Below are the code and all the weights of a small trained network. Each question names an input and a class and asks about switching units off, where a switched-off unit gives its printed mean instead of its output.

import numpy as np


def w(rows, s, z=0):
    codes = np.array(rows[::2]) - 128.0
    scale = np.full(codes.shape[1], s)
    scale[-1] = z or s
    return codes * scale


def f(y):
    return y / 2 * (1 + np.tanh(0.7978845608 * (y + 0.044715 * y**3)))


def log_softmax(a):
    a = a - a.max(-1, keepdims=True)
    return a - np.log(np.exp(a).sum(-1, keepdims=True))


def net(x, mask):
    res = np.array(x, float).reshape(1, 4) / 4 @ E
    y = f(res @ A[0][:, :-1].T + A[0][:, -1])
    res = res + np.where(mask, y, B[0][:, -1]) @ B[0][:, :-1]
    return log_softmax(res[-1] @ U[:, :-1].T + U[:, -1])


A, B = {}, {}
E = w([
[154,128,225,113,160],'x0',
[7,137,161,119,143],'x1',
[121,126,173,124,47],'x2',
[130,111,137,158,130],'x3',
],0.013)
A[0] = w([
[76,120,153,235,130,125],'N0',
[126,77,93,125,184,99],'N1',
[148,136,167,99,121,84],'N2',
[194,138,57,131,95,119],'N3',
[122,140,133,62,93,119],'N4',
[131,117,105,129,215,74],'N5',
[146,152,194,119,158,96],'N6',
[123,78,155,118,76,97],'N7',
[125,184,52,92,90,105],'N8',
[165,90,173,144,30,104],'N9',
[76,165,128,109,120,91],'N10',
[45,175,147,109,107,75],'N11',
[128,143,136,75,84,111],'N12',
[186,141,131,148,121,122],'N13',
[105,98,65,157,86,100],'N14',
[57,119,202,162,166,124],'N15',
[125,148,98,135,197,85],'N16',
[128,78,108,140,158,151],'N17',
[142,79,124,199,187,165],'N18',
[135,125,182,138,138,125],'N19',
[118,144,89,161,112,115],'N20',
[174,123,118,143,111,82],'N21',
[185,83,127,140,120,72],'N22',
[103,208,49,98,201,132],'N23',
[136,96,157,107,144,68],'N24',
[124,102,111,124,123,125],'N25',
[130,128,132,128,95,80],'N26',
[159,138,81,135,194,139],'N27',
[143,93,133,168,98,184],'N28',
[186,133,99,153,123,101],'N29',
[94,118,78,190,106,111],'N30',
[165,126,178,46,148,105],'N31',
[93,124,126,98,237,157],'N32',
[151,133,170,114,169,129],'N33',
[74,149,138,149,171,138],'N34',
[116,183,131,103,71,167],'N35',
[41,156,88,52,105,125],'N36',
[104,95,122,184,7,118],'N37',
[132,121,168,133,150,82],'N38',
[210,141,144,122,97,95],'N39',
[107,129,71,155,84,113],'N40',
[127,117,64,124,107,102],'N41',
[142,88,148,113,191,73],'N42',
[138,174,107,91,130,217],'N43',
[140,119,184,127,167,90],'N44',
[125,116,113,124,123,254],'N45',
],0.013,0.0094)
B[0] = w([
[168,114,68,37,146,180],'N0',
[130,216,138,170,84,170],'N1',
[101,201,164,141,144,141],'N2',
[140,112,88,45,156,248],'N3',
[168,131,121,111,81,151],'N4',
[151,205,92,164,100,177],'N5',
[96,161,157,159,178,173],'N6',
[160,232,130,148,113,158],'N7',
[75,187,202,154,201,203],'N8',
[152,174,154,143,86,219],'N9',
[160,149,56,67,186,171],'N10',
[156,152,16,76,121,210],'N11',
[156,148,125,135,91,152],'N12',
[144,108,25,52,164,190],'N13',
[79,167,174,168,208,196],'N14',
[186,129,77,65,130,233],'N15',
[119,194,103,145,80,172],'N16',
[174,130,165,130,104,169],'N17',
[170,119,160,97,73,207],'N18',
[134,143,154,117,169,166],'N19',
[76,145,172,141,201,163],'N20',
[148,179,12,72,182,162],'N21',
[131,156,44,128,167,173],'N22',
[169,151,156,125,81,248],'N23',
[83,204,102,175,165,125],'N24',
[140,164,151,96,143,135],'N25',
[130,184,71,170,124,124],'N26',
[158,146,172,138,32,221],'N27',
[178,100,152,82,126,196],'N28',
[111,149,93,62,153,197],'N29',
[88,169,194,151,197,190],'N30',
[57,160,162,129,192,175],'N31',
[230,132,152,135,98,238],'N32',
[127,126,193,184,179,171],'N33',
[170,123,63,45,120,202],'N34',
[180,138,178,146,89,195],'N35',
[196,127,121,49,168,243],'N36',
[211,188,153,172,104,228],'N37',
[74,181,83,171,187,137],'N38',
[114,135,46,39,144,209],'N39',
[115,171,194,169,214,196],'N40',
[106,169,164,122,182,182],'N41',
[119,170,152,167,129,146],'N42',
[128,59,217,98,120,216],'N43',
[84,177,135,167,182,162],'N44',
[148,60,255,79,133,255],'N45',
],0.0064,0.0086)
U = w([
[147,149,63,92,136,93],'0',
[90,197,168,178,184,133],'1',
[162,129,165,118,93,255],'2',
[179,211,143,165,31,39],'3',
[113,2,171,137,69,126],'4',
[47,76,81,247,139,88],'5',
],0.012,0.0093)

Each question gives the input, the list of numbers given to net, and the class t.
The units are the neurons (one row each of A and B). Each row of codes is followed by its name. A weight is (code - 128) times the scale printed after its matrix; where a second scale follows, it is the last column's (A, B and U).
mask holds one flag per neuron, in row order. A switched-off neuron (its flag False) gives its mean, the last column of its row in B, instead of its output. The means were averaged over made-up inputs and are rounded, as every weight is.
A unit's drop is (log p(t) with every unit on - log p(t) with that unit switched off) / (log p(t) with every unit on - log p(t) with every unit switched off).
The circuit of an input: a set's keep is (log p(t) with only the set's units on - log p(t) with every unit switched off) / (log p(t) with every unit on - log p(t) with every unit switched off). Starting from the 12 units with the biggest drops (on a tie, the unit counted first), units are removed one at a time, each time the one whose removal leaves the highest keep (on an exact tie, the one counted first), for as long as the keep stays at least 0.8.
units of the circuit, in order: the units of the circuit, biggest drop first
unit that matters most: the unit with the biggest drop
k most important neurons: the k neurons with the biggest drops, biggest first
drop when u is switched off: that unit's drop, to one decimal
input [2,4,1,4], class 0: unit that matters most : N15
input [-3,-5,-4,-8], class 2: units of the circuit, in order : N43, N11
input [5,7,8,-5], class 3: units of the circuit, in order : N35, N7
input [5,6,3,4], class 0: units of the circuit, in order : N15, N11, N0
input [5,-6,-8,-1], class 3: units of the circuit, in order : N27, N5
input [-6,2,-8,-5], class 3: 3 most important neurons : N23, N27, N32
input [2,5,5,1], class 0: units of the circuit, in order : N11, N15, N0
input [-6,7,4,-2], class 0: 3 most important neurons : N11, N36, N10
input [-3,4,-6,-8], class 2: 3 most important neurons : N36, N43, N37
input [0,8,8,4], class 0: 2 most important neurons : N11, N0
input [1,-8,8,-4], class 0: 2 most important neurons : N39, N13
input [-6,-4,-8,0], class 3: 2 most important neurons : N27, N23
input [-8,-6,-8,-3], class 1: drop when N8 is switched off : 0.2
input [-5,2,-3,-3], class 1: unit that matters most : N8
input [6,6,5,-5], class 0: drop when N11 is switched off : 0.4
input [-3,4,-6,-5], class 3: drop when N37 is switched off : -0.1
input [4,1,-7,6], class 3: drop when N5 is switched off : 0.1
